Below is a small trained network, with its code and all its weights. Each question gives an input and a class and asks what happens when units are switched off, that is, made to give their printed mean instead of their output.

import numpy as np


def w(rows, s, z=0):
    codes = np.array(rows[::2]) - 128.0
    scale = np.full(codes.shape[1], s)
    scale[-1] = z or s
    return codes * scale


def norm(h):
    return h / np.sqrt((h * h).mean(-1, keepdims=True) + 1e-5)


def f(y):
    return np.maximum(y, 0)


def log_softmax(a):
    a = a - a.max(-1, keepdims=True)
    return a - np.log(np.exp(a).sum(-1, keepdims=True))


def net(x, mask):
    res = np.array(x, float).reshape(1, 2) / 4 @ E
    u = 0
    for l in range(2):
        y = f(norm(res) @ A[l][:, :-1].T + A[l][:, -1])
        res = res + np.where(mask[u : u + 11], y, B[l][:, -1]) @ B[l][:, :-1]
        u += 11
    return log_softmax(norm(res)[-1] @ U[:, :-1].T + U[:, -1])


A, B = {}, {}
E = w([
[22,23,253,83,189,228],'x0',
[227,127,57,90,206,159],'x1',
],0.0064)
A[0] = w([
[155,63,96,118,157,178,4],'0.n0',
[153,130,119,139,91,151,107],'0.n1',
[62,32,99,125,219,225,44],'0.n2',
[63,130,231,161,124,128,67],'0.n3',
[151,60,144,4,190,214,24],'0.n4',
[58,84,180,129,221,249,71],'0.n5',
[110,125,81,25,158,21,44],'0.n6',
[13,51,253,174,97,227,146],'0.n7',
[146,12,153,17,238,242,1],'0.n8',
[215,101,103,48,220,150,145],'0.n9',
[153,27,76,35,204,152,160],'0.n10',
],0.011,0.007)
B[0] = w([
[115,106,182,97,120,167,142],'0.n0',
[140,114,104,101,108,75,135],'0.n1',
[187,83,50,162,92,138,196],'0.n2',
[61,113,160,52,64,103,174],'0.n3',
[189,123,220,209,184,181,191],'0.n4',
[153,167,43,122,133,165,219],'0.n5',
[100,123,92,119,95,156,135],'0.n6',
[27,105,156,20,95,61,252],'0.n7',
[175,140,212,243,196,240,222],'0.n8',
[153,141,109,136,249,176,194],'0.n9',
[100,158,131,192,147,61,197],'0.n10',
],0.013,0.017)
A[1] = w([
[116,110,180,194,76,126,102],'1.n0',
[49,104,215,126,51,143,64],'1.n1',
[177,120,91,150,166,177,202],'1.n2',
[162,76,154,248,62,127,232],'1.n3',
[127,87,60,102,187,218,181],'1.n4',
[72,110,54,144,187,50,85],'1.n5',
[203,133,52,156,153,82,178],'1.n6',
[135,137,48,69,174,163,2],'1.n7',
[107,128,75,121,214,139,141],'1.n8',
[197,173,64,112,193,154,39],'1.n9',
[147,192,29,169,36,110,81],'1.n10',
],0.013,0.0064)
B[1] = w([
[69,71,157,66,88,77,151],'1.n0',
[12,178,177,34,74,32,217],'1.n1',
[209,59,181,174,142,140,255],'1.n2',
[21,200,97,160,146,181,222],'1.n3',
[204,68,86,136,99,27,235],'1.n4',
[136,142,123,118,71,237,171],'1.n5',
[91,137,105,47,58,48,253],'1.n6',
[242,26,66,59,29,18,154],'1.n7',
[146,101,138,110,21,116,209],'1.n8',
[116,85,140,64,117,106,217],'1.n9',
[106,201,117,239,220,198,220],'1.n10',
],0.011,0.0097)
U = w([
[174,100,130,75,13,223,24],'0',
[199,49,198,213,207,180,246],'1',
[222,45,42,77,35,29,218],'2',
[180,149,147,51,138,184,4],'3',
[164,178,134,28,157,181,4],'4',
[161,93,66,60,159,176,4],'5',
[5,86,176,52,42,44,247],'6',
[41,195,45,198,119,142,237],'7',
],0.018,0.011)

Each question gives the input, the list of numbers given to net, and the class t.
The units are the neurons (one row each of A and B). Each row of codes is followed by its name. A weight is (code - 128) times the scale printed after its matrix; where a second scale follows, it is the last column's (A, B and U).
mask holds one flag per neuron, layer by layer. A switched-off neuron (its flag False) gives its mean, the last column of its row in B, instead of its output. The means were averaged over made-up inputs and are rounded, as every weight is.
A unit's drop is (log p(t) with every unit on - log p(t) with that unit switched off) / (log p(t) with every unit on - log p(t) with every unit switched off).
k most important neurons: the k neurons with the biggest drops, biggest first
top k neurons in layer l: the k neurons of layer l with the biggest drops, biggest first
drop of u: that unit's drop, to one decimal
input [-4,1], class 2: top 4 neurons in layer 0 : (0.n10; 0.n7; 0.n8; 0.n3)
input [-5,-8], class 7: 2 most important neurons : (0.n7; 1.n10)
input [-2,7], class 2: 2 most important neurons : (0.n8; 0.n4)
input [-4,-5], class 7: 2 most important neurons : (0.n7; 0.n9)
input [-7,-2], class 7: 2 most important neurons : (0.n9; 0.n7)
input [6,1], class 1: 2 most important neurons : (0.n8; 0.n5)
input [-3,0], class 7: 4 most important neurons : (0.n9; 0.n5; 0.n7; 0.n8)
input [-3,1], class 2: 2 most important neurons : (0.n7; 0.n8)
input [5,2], class 1: most important neuron : (0.n8)
input [-7,1], class 7: top 3 neurons in layer 0 : (0.n9; 0.n5; 0.n7)
input [-6,-1], class 7: 4 most important neurons : (0.n9; 0.n7; 0.n5; 1.n10)
input [-7,-1], class 7: 4 most important neurons : (0.n9; 0.n7; 1.n10; 0.n5)
input [-3,-1], class 7: top 4 neurons in layer 0 : (0.n9; 0.n7; 0.n5; 0.n8)
input [2,1], class 1: drop of 0.n8 : 0.2
input [-1,-1], class 7: drop of 0.n3 : 1.0
input [-2,6], class 2: drop of 0.n8 : 2.4
